Below is a small trained network, with its code and all its weights. Each question gives an input and a class and asks what happens when units are switched off, that is, made to give their printed mean instead of their output.

import numpy as np


def w(rows, s, z=0):
    codes = np.array(rows[::2]) - 128.0
    scale = np.full(codes.shape[1], s)
    scale[-1] = z or s
    return codes * scale


def f(y):
    return np.maximum(y, 0)


def log_softmax(a):
    a = a - a.max(-1, keepdims=True)
    return a - np.log(np.exp(a).sum(-1, keepdims=True))


def net(x, mask):
    res = np.array(x, float).reshape(1, 6) / 4 @ E
    y = f(res @ A[0][:, :-1].T + A[0][:, -1])
    res = res + np.where(mask, y, B[0][:, -1]) @ B[0][:, :-1]
    return log_softmax(res[-1] @ U[:, :-1].T + U[:, -1])


A, B = {}, {}
E = w([
[131,126,125,125,127],'x0',
[194,118,37,194,207],'x1',
[109,13,236,154,214],'x2',
[126,124,124,128,128],'x3',
[81,144,141,254,99],'x4',
[253,102,185,167,59],'x5',
],0.0083)
A[0] = w([
[111,129,201,131,214,62],'n1',
[109,148,116,246,104,173],'n2',
[139,188,46,110,86,38],'n3',
[84,133,135,166,93,176],'n4',
[16,151,89,108,174,25],'n5',
[165,131,63,176,200,76],'n6',
[109,116,203,151,196,114],'n7',
[133,59,126,124,166,95],'n8',
[126,145,134,194,108,126],'n9',
[123,95,149,129,148,1],'n10',
[142,66,155,135,140,95],'n11',
[173,106,127,61,147,239],'n12',
[72,115,147,89,89,74],'n13',
[153,207,96,141,83,51],'n14',
[135,51,131,155,183,68],'n15',
[197,141,72,124,182,104],'n16',
[88,141,177,73,87,79],'n17',
[128,97,175,156,149,67],'n18',
[215,99,161,175,53,45],'n19',
[50,146,97,155,164,87],'n20',
[108,173,176,106,64,82],'n21',
[161,124,97,68,113,122],'n22',
[97,125,156,106,95,158],'n23',
],0.013,0.0083)
B[0] = w([
[151,182,148,111,68,183],'n1',
[70,91,145,100,120,230],'n2',
[140,203,185,119,93,200],'n3',
[63,90,117,121,125,188],'n4',
[255,85,115,38,110,190],'n5',
[126,140,218,170,205,196],'n6',
[147,166,131,101,101,203],'n7',
[123,172,162,129,88,176],'n8',
[58,90,160,73,119,178],'n9',
[139,171,174,115,95,134],'n10',
[122,177,117,117,104,177],'n11',
[22,54,104,138,95,255],'n12',
[159,110,172,178,155,173],'n13',
[122,173,189,98,87,188],'n14',
[125,182,150,119,103,188],'n15',
[119,114,198,154,156,198],'n16',
[152,129,168,209,178,194],'n17',
[126,169,122,130,95,166],'n18',
[226,84,75,34,181,222],'n19',
[161,101,98,76,164,178],'n20',
[155,113,193,162,182,192],'n21',
[67,78,145,115,109,192],'n22',
[147,147,137,181,170,189],'n23',
],0.009,0.011)
U = w([
[158,251,158,118,56,55],'0',
[242,102,92,72,159,98],'1',
[116,140,121,144,134,248],'2',
[150,150,187,202,208,55],'3',
[117,144,108,144,117,244],'4',
[46,87,138,101,103,41],'5',
[106,150,30,223,99,137],'6',
],0.011,0.014)

Each question gives the input, the list of numbers given to net, and the class t.
The units are the neurons (one row each of A and B). Each row of codes is followed by its name. A weight is (code - 128) times the scale printed after its matrix; where a second scale follows, it is the last column's (A, B and U).
mask holds one flag per neuron, in row order. A switched-off neuron (its flag False) gives its mean, the last column of its row in B, instead of its output. The means were averaged over made-up inputs and are rounded, as every weight is.
A unit's drop is (log p(t) with every unit on - log p(t) with that unit switched off) / (log p(t) with every unit on - log p(t) with every unit switched off).
The circuit of an input: a set's keep is (log p(t) with only the set's units on - log p(t) with every unit switched off) / (log p(t) with every unit on - log p(t) with every unit switched off). Starting from the 12 units with the biggest drops (on a tie, the unit counted first), units are removed one at a time, each time the one whose removal leaves the highest keep (on an exact tie, the one counted first), for as long as the keep stays at least 0.8.
units of the circuit, in order: the units of the circuit, biggest drop first
most important unit: the unit with the biggest drop
top k neurons: the k neurons with the biggest drops, biggest first
drop of u: that unit's drop, to one decimal
input [5,7,2,3,0,-3], class 3: units of the circuit, in order	n6
input [1,1,1,-2,5,-1], class 5: units of the circuit, in order	n2; n9
input [6,-4,-4,-4,7,5], class 5: top 3 neurons	n2; n9; n4
input [6,-6,3,-3,5,3], class 3: top 3 neurons	n12; n21; n23
input [-3,-8,5,0,8,0], class 3: top 4 neurons	n12; n17; n23; n21
input [0,2,-5,6,-4,-6], class 1: top 2 neurons	n5; n20
input [-7,-8,7,-1,-2,-3], class 3: top 3 neurons	n17; n13; n23
input [-4,4,-1,-2,-5,2], class 5: units of the circuit, in order	n12; n22
input [2,-4,-1,-1,1,3], class 3: top 3 neurons	n21; n12; n5
input [1,-4,2,7,8,4], class 5: top 2 neurons	n2; n9
input [4,4,-1,-8,-7,6], class 2: top 2 neurons	n12; n5
input [-4,7,-5,-4,5,-8], class 1: top 2 neurons	n5; n20
input [0,2,-4,4,5,7], class 1: top 2 neurons	n19; n12
input [0,4,1,7,8,0], class 5: most important unit	n2
input [-4,7,0,-2,1,-5], class 3: top 3 neurons	n6; n19; n16
input [4,6,-8,-1,8,-8], class 0: top 4 neurons	n3; n14; n12; n19
input [-2,7,-3,3,-8,2], class 5: top 2 neurons	n12; n22
input [-4,0,-1,-2,-2,-6], class 1: drop of n5	0.6
input [-4,-7,-1,-4,2,0], class 3: drop of n9	0.0
input [3,-6,4,-4,5,0], class 3: most important unit	n12
input [1,7,8,8,1,-4], class 0: drop of n15	0.1
